Each row has a hidden stage along a path, written after it and counted from one end. A new block has a new path.
[ 204  174  505 -291 -441 -339  219  -93  242  -54  292 -467 -232   95
 -114  360   48 -349 -227   20  171 -266  -79 -376    2 -106 -356   24
   68   33  -41  256   65  151  157  158   12  106    0   72   58] => 15
[ 316  134  469 -304 -357 -344  153 -106  231  144  482 -317  -94  149
  -35  490  273 -506 -297  146  262  -62  177 -529  -20   65 -330   32
  200  152    6  116  242   94  117   45  180  139  114   95  261] => 5
[-391  -19 -227  -41  173  150   69 -101 -172 -188  320  456   84   -3
  -10  -86  -54  -35  184   75 -510 -237 -106   99   56  -95    5 -110
   -9   19   63    8   22  151 -170  -84  -54  -84  266 -204  120] => 20
[ 186 -121  331 -409 -700 -133  210  -71  411  251  -82 -444   23  181
   23   -9  496   -6 -213  134  423 -313   66 -102 -238  106 -569   57
   19  -74 -114  -75  152  -35  329  238  144 -455  205  329  -23] => 12
[ 585 -846  -78   57  -91  389  120 -164    0 -518 -493   13  -14  411
  -32 -687 -137  395 -287 -362   64 -174 -373   27  294   17 -189  137
 -284 -188  -80  -55 -137  -38 -182  301  -44 -290 -439  527 -242] => 15
[-387  236 -110 -136  227 -127  104  170  118  115  592  249   10 -163
  139   97 -307 -440  260   53  -82   70  162  286   66   22  192 -240
    7  209  -84  261   28   81 -318 -153 -314  233  454 -261 -166] => 36
[ 319 -498  451 -245 -642 -490  129   41 -105 -542  489 -465 -606 -161
   59   21 -335 -420 -237  -93  143 -214 -537 -356   59 -356  190  194
 -123 -106 -280  737 -162  112   -3  348 -232  148  -39  -98   98] => 39
[ 521   45  235 -227 -368 -128   41   27  308  314  255 -390  140  186
   13  220  424 -279 -421  193  379   94  377 -443 -196  310 -391  -46
  174  -24  -65  -81  189  -26  205  -60  153   24  145  429  177] => 4
[ 452  283   -7  -74 -223 -198 -198   51  306  403  200 -225 -101  200
  -56  374  474 -357 -526  251  130  161  335 -355   35  260 -318   59
  219  151   70   13  370  -46   37 -200   90 -134  -26  134  266] => 5
[-324   24 -178  -68  298   93   56 -162 -159 -120  469  720  -24  118
   61  105   45 -267  134   81 -591  -97   12   29  329  -41   79  -14
   62  333  194   26  217  133 -350 -266  140   11  206 -332  249] => 11
[ 400   25  660 -346 -397 -450  175 -152  159 -108  523 -433 -249  195
  -20  494   52 -592 -252  110  308 -115   42 -586  142  -82 -272  146
  162  152    7  302  173  158   36  151  156  112  -32   35  269] => 2
[ 232  237 -113 -107 -363 -146   -4   42  291  318  491 -149  -92    9
 -184  290  529 -292 -684  214  187 -137   63 -357 -130  153 -233 -224
  209    7  -67  -34  252 -177  241 -100 -138   74    4  118  251] => 19
[-111  102  -45  -87  336   68   20  -84 -118 -120  310  359  124  205
  132   64 -142 -274  255   98 -504   49  297  -13  266   36  -29   25
   62  196  156   49   74  218 -385 -303  137   66  166  -74  143] => 7
[ 254  155  -55  255   54   36 -162  376  208  468 -335 -261   53   33
  111  214 -196   50 -152 -269 -283  419  146 -184 -436  129  -96   35
  124   38  -43   48   81  220  -64  -48 -191  283  390  206 -205] => 39
[ 102  111  192   87  166  276  227   43  293  377 -279  157  180  427
   56  308   -6  127 -187 -385 -310   29   67 -259 -128   37 -343  -33
  244  329  200 -344  244  195  -75  -29   96  292  205  245 -137] => 15
[ 382 -778    7   49  -70   86  294 -109   18 -228  -64 -130   62  241
   16 -247 -224   48 -256 -512   89 -122 -250 -302  -64 -177  -49   42
  -19 -106 -200  -96  -69  -48 -278  501 -289  343 -302  369 -167] => 38
[ -37 -335 -388  210  249  -94 -101 -202 -361 -460  207   62   -2 -261
 -238 -195 -328 -115  181 -131 -318  -17 -283  -84    2 -133   93   13
 -232 -319 -173  273 -133  183 -337  366 -308  127  -71 -202   21] => 36
[ 259 -570 -115  -12  161  342  -74  -56 -291 -513 -103  265  200  164
  176 -610 -248  173  250   24 -283  116   11  127  185  178   20  115
 -267 -194  -24  118 -201  207 -236 -103  187 -301  182  290  -12] => 5
[ 513 -587   75   45   99  273  238 -220   19 -278  -26  230   65  380
  -56 -173  -13   45 -355 -371   27  -25 -196 -324  246   79 -148   17
  -55   96   21 -160   71    9 -192  170  112  239 -248  382  -31] => 10
[ 496 -367  199   47  185  190  200 -184  106  -80 -239   43   85  649
   63   78 -117  -10 -251 -409 -192   -7   73 -409  273  -75 -284  200
  171  242  170 -261  173  103 -389  124  107  211 -403  370   -5] => 6
[-319 -431 -435   69   72  -49 -111 -131 -340 -362  105  246  -98 -132
   -5 -313 -202   -7  284  -15 -516 -207 -294  177   51 -282  138  155
 -150 -176  -95  220  -41  117 -394  277 -271 -316   19 -344   82] => 36
[ -52   62  -61  130  -77  -14  -49  235  246  510 -260 -100  -20  114
  107  255  -11   65 -135 -224 -277   80   -8  -96 -357  -84 -163   90
  226  155   23  -72  246  126  -94  132 -213  -17  311  -22 -109] => 36
[ 233  286 -314  101 -272 -269 -315  279  290  577   49 -392 -128 -149
  -63  265  318 -224 -428  135   24  249  205 -166 -366  180 -150   -3
  135  -60 -145  132  244  -65   53  -35 -290  -43  176   24   55] => 39
[ 519  464 -125  161   -4  -55 -466  261  295  481 -247 -195 -190  302
   34  339  224 -159 -467  172 -229  405  366 -184  113  287 -264  204
  212  230  206   95  367   98 -104 -409   68 -282  -17  108  132] => 5
[-429   72 -156 -150  121   61  115  152   51   14  431  256  111  -41
  166 -123 -244 -162  234   99 -185 -143   80  319   -3  -52  114 -228
   35   55  -59  109  -41   60 -216 -120 -304  -40  400 -135 -114] => 30
[ 513 -504 -137  240  286  190  -69 -348 -104 -463 -211  271  -56   43
 -348 -273  -82   81 -145 -288  143  183 -434  -79  360  265 -160   83
 -420  -60   -8  135   68  151 -177  352  147 -100 -145   90 -139] => 8
[ 288  607 -252  181  -32 -169 -252  254  249  413  414 -235 -152  -16
 -215  509  197 -348 -708  153 -115  138  169 -417 -129  129 -108 -227
  319   35   20   84  235  -41   74 -283 -346  314  -64   16  212] => 25
[-224 -242 -420  209  271 -132  -98 -270 -354 -392  273  193  -38 -286
 -293  -69 -233 -144  197  -91 -369 -103 -362  -64   20 -192   67   12
 -182 -232 -105  236  -22  188 -328  411 -294   38  -28 -396   87] => 34
[-242  274   12 -227  224   45   57   15  174  144  264  396   60  203
  195   73  -19 -296  266  170 -211   43  336  299  314  151  -90  -33
   32  373  158   61  193  128 -305 -351  131 -175  357 -131  -43] => 8
[ 313  117  671 -332 -349 -354  196  -73  216   89  439 -391  -87  177
   36  533   90 -500 -167  102  277  -32  152 -554  -54   15 -325   83
  206  168   21  176  191  209  122   90  219  147  228   97  216] => 2
[ -27  182  -16  141  -98  262  -61  330  398  595 -580  -99  116  215
   93   87   35  395 -170 -185 -157   49  -30   96 -427   85 -348  -16
  174   89   84 -216  204  154  153   42 -138 -320  485  189 -275] => 26
[ 308 -432  105   14  -14  357  279   -8  129  -74 -202  144   74  531
  122 -145  -81  218 -353 -396 -225 -185 -137 -234   82 -105 -166   14
  143  142   79 -273   47   14 -161   48  -33  159 -190  426  -88] => 17
[-438   49 -110 -158  108    7  179  123   49   89  470  200  195 -104
  155  -43 -208 -201  280   53 -138 -108  129  215 -154  -37   75 -249
   54   26 -106   61  -35   83 -180  -34 -271  106  495 -106 -108] => 33
[ 673 -728  139   90   29  490  138  -23   74 -215 -482  100  221  371
   85 -481 -116  393 -221 -407  142  185 -167 -124   24  291 -210   58
 -204  -59  -40 -156  -65  111  -21  152  209  -29   91  661 -265] => 8
[ 331  140  332 -288 -411 -313  177 -112  264  161  462 -348  -92  161
  -87  420  371 -455 -429  126  218 -158  180 -532  -27   49 -363  -25
  209   88  -28   42  212   -9  130   21   92  194  -55  176  249] => 10
[ 162 -237 -124  188  242   78  146 -267  -18 -304  180  162  -26   18
 -377   16 -168  -63 -259 -325   67 -134 -440 -226  150  -49 -106 -161
 -116  -48  -41   11   50   67 -145  409 -236  271 -209  -22  -85] => 24
[  65  158  111  176  176  326  165  144  277  418 -192  205  186  266
    2  310  -19  181 -268 -360 -262   95  -49 -253 -272  100 -250 -157
  229  262  157 -307  215  197   66  -43   14  330  393  209 -147] => 20
[-417   85 -117 -140  150  122  192    2   -8  -37  368  245  228   63
   82  -59 -155  -90  227   61 -323 -259  108  130  -55 -101  -43 -219
   95   -2    2  -73  -41  109 -172  -80 -193   41  293  -48  -13] => 24
[-137   58  -79   -7  361  133    2 -109 -166 -124  261  452  170   49
   43   37  -99 -169  277   58 -476  113  147  -12  135  135  -34  -28
  -38  134  122   51   67  277 -251 -222  206   83  368 -103  110] => 8
[ 191    0  134   67   -8  330   94  125  324  418 -481   87  187  336
  101   76  124  296 -176 -268 -164  117   48  -88 -230  207 -378   14
  105  198  127 -284  209  170   89  -41  180  -56  397  347 -198] => 13
[ 581 -341  373   44  188  372  233   44  172   91 -447 -110  363  691
  255    5 -255  184 -123 -450 -169  186  287 -410  -53   87 -334  137
  213  151  141 -362   38  227 -231   -3  189  303  -25  692 -157] => 4
[ 319 -163   16 -238 -558 -213  181   -3  140  -45  712 -373  -97   62
 -110   87  322 -334 -716  163  291 -392  -46 -514 -137 -103 -120 -220
  233 -204 -213   19   22 -248  193   97 -330  208 -265  274  304] => 25
[  -8  -98 -138   62  348  146 -101 -131 -262 -291   88  378   98   97
   31 -109 -179  -74  269   37 -538  116   63   -9  216   81  -21   98
 -107   35  121  118   12  297 -318 -163  184  -75  186  -77  118] => 7
[ 100  190 -282   33 -335 -288 -202  209  216  430  334 -240 -236  -43
  -55  318  331 -292 -574  163  -62  -44   42 -263 -211  -55  -65  -29
  290   22  -81   97  288 -145    9  -13 -376  -53  -28 -109  236] => 34
[-376 -203 -280  -89   78   -9   46   55 -154 -164  348  234   16    6
  182 -206 -255 -142  237   43 -441 -216   -1  192   42 -248  176  -19
   46  -22  -68  137  -54   53 -389   -5 -331  -87  127 -193   38] => 34
[-170  -59 -146 -136  103  279   47   84    6 -149  -28  261  145  191
  211 -389 -182  104  259   76 -367 -112  137  373  150   57  -55  -50
  -99    3   36   32 -110  120 -217 -263  -24 -291  243  131 -145] => 16
[ 184 -241  511 -337 -665 -266  273   79  118 -295  388 -564 -248  -10
   22    4 -186 -188 -249    6  313 -410 -338 -286 -165 -249 -120  -47
   17 -210 -229  377 -176   84  260  305 -239    7   97  174    0] => 27
[ 398 -643 -300  176   63  174   20 -272 -134 -639  -50   26  -85   50
 -345 -510 -191  155 -302 -254  167 -209 -551  -36  279  -34  -68  -45
 -333 -336 -167  116 -141  -45 -166  473 -304 -133 -475  178 -139] => 24
[ 457 -573  220    6   47  371  249 -112  129  -18 -311  167  247  462
  106 -168   10  225 -181 -381   52   66  -49 -252    1  154 -280   79
    8  125   58 -307  111  107  -94  182  242   57   89  494 -122] => 6
[   1 -322 -357  170  221   82  -28 -330 -297 -576  225  262  -36 -137
 -373 -258 -144   -3  -25  -82 -193 -204 -464  -51  200  -64  -17  -84
 -273 -263  -72  160  -82  113 -174  322 -186  -50 -171 -159   58] => 22
[ 509   33   88  173  -12  370 -295  378  300  438 -836 -129  139  334
  234 -115  -10  412 -122  -98 -139  499  214   73 -219  433 -337  196
   -7   81  130  -62  144  278   99 -252  258 -452  528  471 -260] => 5
[ 245  283  144 -242 -345 -264  -38   -3  346  508  284 -248  -29  295
   47  489  561 -406 -414  286   81  -36  430 -403  -60  115 -403   96
  368  219   97 -122  427  -50   40 -140  136 -159   32   96  343] => 4

Each row has a hidden stage along a path, written after it and counted from one end. A new block has a new path.
[ -94 -203 -139  -74 -505  137  170  -61   26 -228  -96  178   57   92
  -85  112  247   74  226  -35 -169   69  -54   97  -78  -42 -124 -163
  -85  177 -101  313   40 -330  -86   -2   20  101    9 -279 -251] => 9
[-164   66 -113 -148  187   48  -61  -97 -103  -59  137   83   -5  211
 -126 -207   -6   57   62  -67  344   91  277 -314   38  -81 -206 -125
 -154 -202   98   40  -99  156  189  -66  228 -193 -162  179 -277] => 22
[   6  -33  130 -118 -363   70   -3   63  165   24  334  171  262  161
  -27 -123  247   34  211 -286 -162  106   -2 -274   13  -53 -241 -300
 -213  182 -249  225 -124 -135   39  100  -40   79 -133    9 -246] => 19
[-134  -75 -212   10  -14  175  -28 -124  -96  -16  -67   -1  -87   24
   20   37   64    4  153   76 -128  -15  153  136  -21  -71  107 -148
   76  108   71  144  176 -130  109  -68   32  -16   16 -125  -11] => 7
[ -67  -38  -67  173 -160   43  128 -104 -147 -187 -205  236   45   68
  102  295  202  349  165  -60   19 -116   54  159  -94  -14 -148  -95
  -38   66  127  207 -180   60 -105  114  181  -51  292 -501  -33] => 0
[-100   24 -106  -41   23  164 -122  -60  -54   21  163   97  161  209
  -39 -128  170   43  110  -79   -9   84  149 -115  -13 -142    7 -199
  -87   97   73  197  -48  -46  206   48   19   37  -98   37 -141] => 13
[ -49   33  -48  -31  238  -24 -123  -37   89  202  144   24   62   47
  -55 -153 -119  -62   92   -7   77   46  250 -204   93   -2  123 -225
 -155  -18  -88  -40    6  224  206  -51  -69  -40   26  119   29] => 37
[ -40   57 -145   25  228  322 -163  -53   78   62  185   62  146  272
  115  -16   33  -19   44  189  -49  -12  -33   88  -92  -95  327 -230
  -28  249  114  197   88   62   68  -58  -37   90  102  127  234] => 8
[  27  256  115  160  107   30 -238  -22  -47  184  485  113  444   69
   15 -433  519 -128   15 -345  -26  206  101 -412  -87 -101  -28 -131
 -128  101   32  302 -345  -37  318  283  -31   75 -353  329 -106] => 14
[ -28  -46   24   82  -90    2   60  -97   13   43   90   88   30  -15
   61   17   87   12  127  -41   -9   10  102 -116   -5   54  -68 -152
  -60   25  -86  125  -35   41   13    0   37  -47   42  -63   25] => 37
[ -55  101   16  171   -5   26   77  -73  -20 -125   68  221  152    0
  185  140  163  202  109  -15   79 -147  -59    8  -95   45 -157  -56
  -61   45   82  105 -139   51 -155    6  192 -120   82 -180   45] => 22
[ 104  205   -2   30 -198   76  118  327  279 -229   72  507  639  233
 -256  -92  489  -36   34 -156   -6   37 -219  -48 -255   -1  -60  -98
 -431  247 -229  239 -494 -175 -200  242  -61  200   27  -71 -248] => 9
[ -68  -47  -75   95  -92  210  -34 -139 -135  -10   59  112   81  180
   99   47  241   93  124  -54  -74   39   64  -12  -65 -120   33 -191
   31  138  123  280  -60  -81  106   75   82   38   29 -136   -3] => 6
[ -99  -43 -194  -33   88   52  -86 -124   52  -82   54   14   86   43
  -61 -140   94    5   89   93   66  125   23   18  -51  -24  184 -115
 -135   86   83  277   88   64  125  -50  -63   54  -26   94  -41] => 7
[-113  -43 -168   50  146  102 -136 -185  -12  150   41  -20  -13   33
   56  -23  -85  -27  128  123  -62   30  160   27   36  -54  282 -208
    5   99   73   81  170   64  194  -99  -73   37   74  -10  134] => 2
[  97   67  236  -56 -382    4  138  353  302  -29  304  412  544  156
 -119  -56  361   44  192 -345 -188  -50  -50 -261  -25    0 -363 -262
 -388  222 -442   85 -341 -172 -117  189 -108   81  -92 -127 -326] => 22
[-279 -346 -363 -137  366   98  147 -131   41 -492  -99  199  219  424
 -142  202 -225  504   18  689  613  -91   82  265   23  -39  112   -6
 -450  -76  377  322  292  504   59 -328 -146  -31  197  -85 -120] => 0
[ -45   45  -53  119  172 -111    9  -77   88   51  -70  115   18 -140
  127  125 -123  113  137   43   81 -139   43    7   38   91   83 -123
  -81  -12  -14 -106  -18  208  -78  -91   73 -125  216 -192  160] => 32
[  51  111   74   88 -108 -169  102 -122  168 -303  -10  165    6 -135
  215  129  150  310  129 -145  233  -22 -340  -11 -179  211 -202  -41
 -170   21   18  272 -267  319 -409   54  321 -146  304 -171   95] => 26
[-151    6 -146   14  -26  143  -39 -149 -139  -83   51  140   96  183
   -4  -20  156  121  112  -20   83   41  126  -62  -42 -119  -65 -122
  -49   19  165  188  -59  -67  125    5  136  -23  -61  -73 -151] => 15
[ -35 -151  -69  -38 -245  162  -44   17  146  156   99  -27   30  -60
   43   17   71 -109  260  -21 -481  -14   72  121   49  -39  165 -308
   27  331 -240  132  286 -265   95  -45 -233  134   -3 -132   32] => 6
[ -23   69  -25 -106   35  141 -172   53   72   42  334  150  370  317
 -156 -326  295  -38   59 -186   52  215  102 -303  -32 -156   13 -242
 -265  122  -27  295 -207   12  269  149  -81  126 -198  244 -235] => 11
[ 147  -49  211  -88 -561  -47  223  393  239 -285  129  403  522  154
 -246  -58  646  207  199 -476 -164   72  -82 -148 -122    8 -475 -207
 -464  250 -413  435 -465 -104 -130  394 -119  135   -3 -283 -514] => 3
[ -56  135  -98  -80  157  105 -187  -24  163  103  292  -21  115   38
  -28 -272   29 -172   80   14  -53   93   51 -110  -36   -6  151 -174
 -102  132  -69  111   89    0  123  -63  -58   29 -136  318   25] => 16
[ 190  434   43  -43 -440  187 -170  190  229  390   96   34 -105 -182
  -87 -295  287 -658  198 -600 -707  168  -32 -176 -198   35   79 -343
  204  352 -593 -108 -286 -629 -137  253  175  129  -26   96   33] => 11
[-126   64  -64  181  -37   82   17 -208 -154  -27  -31  167    0   20
  220  204   61  201  158  -19   16 -135   47   28  -40  -35  -89 -108
   81   20  169   30  -65  -30  -59  -33  256 -120  115 -288   69] => 21
[ -74  -41  -67  -35   70  131 -122  -90  -17  137  224   26  121  185
  -67 -208  100  -92   86  -28    3  154  215 -215   34 -104  103 -234
 -103   58  -11  190   18   24  291    6  -83   54 -129  177  -74] => 2
[  59  176  127  121 -213  -38  159  150  208 -130  137  465  485   98
  -24   35  308   64   94 -173   68  -60 -191 -182 -143   64 -220 -103
 -323  103 -193   74 -434  -77 -252  122   88   27   32 -136 -135] => 23
[ -83  -81 -216 -115 -524 -333  140   50  120 -105 -565   88 -220 -473
 -314   93   10   39  400 -346 -340   25  170  196   46  114 -126 -147
 -113   45 -393  -97  -13 -251 -106   62   -4    1  245 -664 -402] => 2
[ -31  -36  -28   57  252  222  -11 -101   99   19  231  123  143  308
  169   95  -97   91   10  297  186  -71  -11  -25  -37    4  168 -199
 -126  100   92  154   63  286  -16 -139   -3  -11  174  123  280] => 37
[-242 -196 -148 -107 -374  132  212 -114 -109  -81  -22  323  139  277
 -218   50   23  -25  181   47  104   44  235 -246   88 -141 -262 -170
 -158 -119  -71  -44   -7 -385  107 -177   93  -18 -233 -163 -449] => 21
[  62  412  147  -17  328  169 -303  116   -6  403  541 -114    3    5
   71 -485  191 -368   21 -378 -159   54  316 -441  -19  -33 -101 -234
  108   39 -187  -67 -154   -2  253  141  166 -184 -323  533   48] => 21
[-202 -268 -217  -75 -127   29  104 -197  -92 -287  -25  144  153  194
 -187  -68  185  159  102  138  269  184   97  -73   -8  -83  -56  -58
 -251  -64  163  400   48    5  180  -72  -40   40 -138  -32 -342] => 5
[  -4  -43  -20  216 -141 -154  179  -91  139 -135 -107   63  -20 -370
  167  208   82  109  176  108 -135 -151 -112  269 -101  250    0    6
  -37  131 -114  163  112   55 -269  -51  -25  -55  236 -286  198] => 38
[ -83   -9 -107  101 -143  104  -23 -123  -85  -99  -46  107   51   13
  129  131  219  212  187  -79 -135  -43    0  145  -78  -59  -19 -137
   30  174  119  246  -26  -81  -12   75   99   14  118 -301  -11] => 12
[-178  -48 -149  225  -59   15   76 -285 -104  -54 -148   46 -152 -243
  314  331  -87  197  224  181 -117 -240    2  279  -10   69   30  -43
  178   65  155  -15  247  -83 -144 -198  154 -141  170 -392  212] => 21
[ 171  523  250   79  451  -33 -357   -7   17  305  488 -227 -182 -207
  289 -454  228 -173    0 -538   19   87  105 -439 -109  119 -131 -170
  144  -20  -72   85 -328  400   61  256  385 -312  -73  508  267] => 26
[  10   -8   47  108   10   -1  -14  -50  108  155  141   30   44  -98
  137   24   15  -21  146  -13 -142  -55   81  -38   21   80   65 -195
  -32  123 -141   58   60   81   13  -17  -67  -22   95  -48  174] => 37
[ -13  -49  -12  232 -108 -146  152 -134   81 -135 -134  105  -11 -282
  218  267   69  227  179   67  -49 -157 -112  223  -80  196  -14  -27
  -38   98  -17  156   26  138 -249  -22   48  -74  300 -366  204] => 37
[-182 -231 -130   80 -431  -61  364 -155   15 -266 -272  266  -32 -154
   60  394  -39  190  263  176  -18 -197  -56  183    6  108 -220  -32
  -58  -18  -74  -21  151 -255 -293 -238  120 -105  118 -520 -127] => 25
[ -20  131  -64  -60   92  174 -159   48   78   51  206  -15   49   59
   47 -135  130  -20  120  -94 -165   -6   79   14  -61  -39   34 -203
  -13  199  -50  156   38   -2   69   46   22  -16  -15   99   23] => 14
[-164  -36 -159 -140   -5   24  -29  -58  104   36   66   68   29   29
 -110  -82 -150  -46  177   67    4   10  169  -87   88  -25   12 -187
 -139    3 -102  -68  166  -63  101 -190  -29  -40  -86   23 -157] => 20
[ -34  -54   -6  224 -168   40   75 -129  -68  -38  -32  114   55  -83
  196  212  205  188  177  -19 -172 -104   22  156  -71   37  -30 -113
   40  168   35  223   -6  -25  -60   70   30    1  178 -344  116] => 0
[ -11   68   20  -40 -120 -239   -1  115  264   58   19   15   10 -407
   -8  -52  -11    4  281 -219 -271 -103   65   21   70  158 -109 -158
 -129  112 -350 -102   82  -13  -85  -20  -80  -91   39 -182  -89] => 23
[ -24   47  -90   48   17  103    3  -47   42  -46   14   65   -2   23
   35   13   92    2   94   38  -35  -10   27   74 -108   44   61 -122
  -36  116  -24  172   -4   43  -55    3   61  -17  128  -36   83] => 1
[-199  -52 -118  133  156  -75  -19 -233 -129  -27  -25   26  -39 -148
  189  133  -75  270  185   94   82 -156  174   69   87    3  -37  -63
   13  -58  205    6  166  147   90 -140   84 -180   42 -236   33] => 22
[-255 -157 -333  -62  267  110   52 -151   67 -351  -57  167  170  230
    2  189 -193  366   79  534  349 -139  -27  290  -17  -26  145  -25
 -263   27  312  181  284  249  -33 -312  -47  -32  146 -103   -7] => 17
[ -97   70 -113  204   28  -67    5  -90   76  -51  -97  122   89 -253
  210  233   -8  210  210   95 -161 -240  -58  299  -40   84   96  -58
   -6  170   51   -9  114    6 -148  -81    3  -45  213 -368  173] => 19
[   3  -13    9  142  -85  -55  101  -63  113   26   -9   63  -28 -222
  146  125   26   -5  158   28 -129 -110  -15   71  -34  156    9 -103
   -2   95 -151   41   61    7 -154  -56   21  -70  150 -164  175] => 36
[ -22   45  -23  136  189 -105  -13  -66   84    9   23  100  109  -82
   86   46   -2  146   96   41  102  -71   56    8  -12   93   76 -100
 -151   30   12   76  -56  293  -11   -4  -13  -61  194 -107  137] => 37
[ -70  -25 -122  -33   93    6 -102 -107   87   20  159    0  122   24
  -97 -244   97  -96   75   36   65  181   79 -124  -20   -1  167 -140
 -173   54  -11  250   51   86  192  -29 -116   65 -100  214  -56] => 3
[-186 -176 -229   46  -22   49    6 -260  101 -226  -51  143  148   83
  155  256 -105  363  183  336   94  -74 -177  282  -23  -13  206 -117
 -163  171  241  255  231  129  -84 -208  -66   88  238 -272  109] => 16
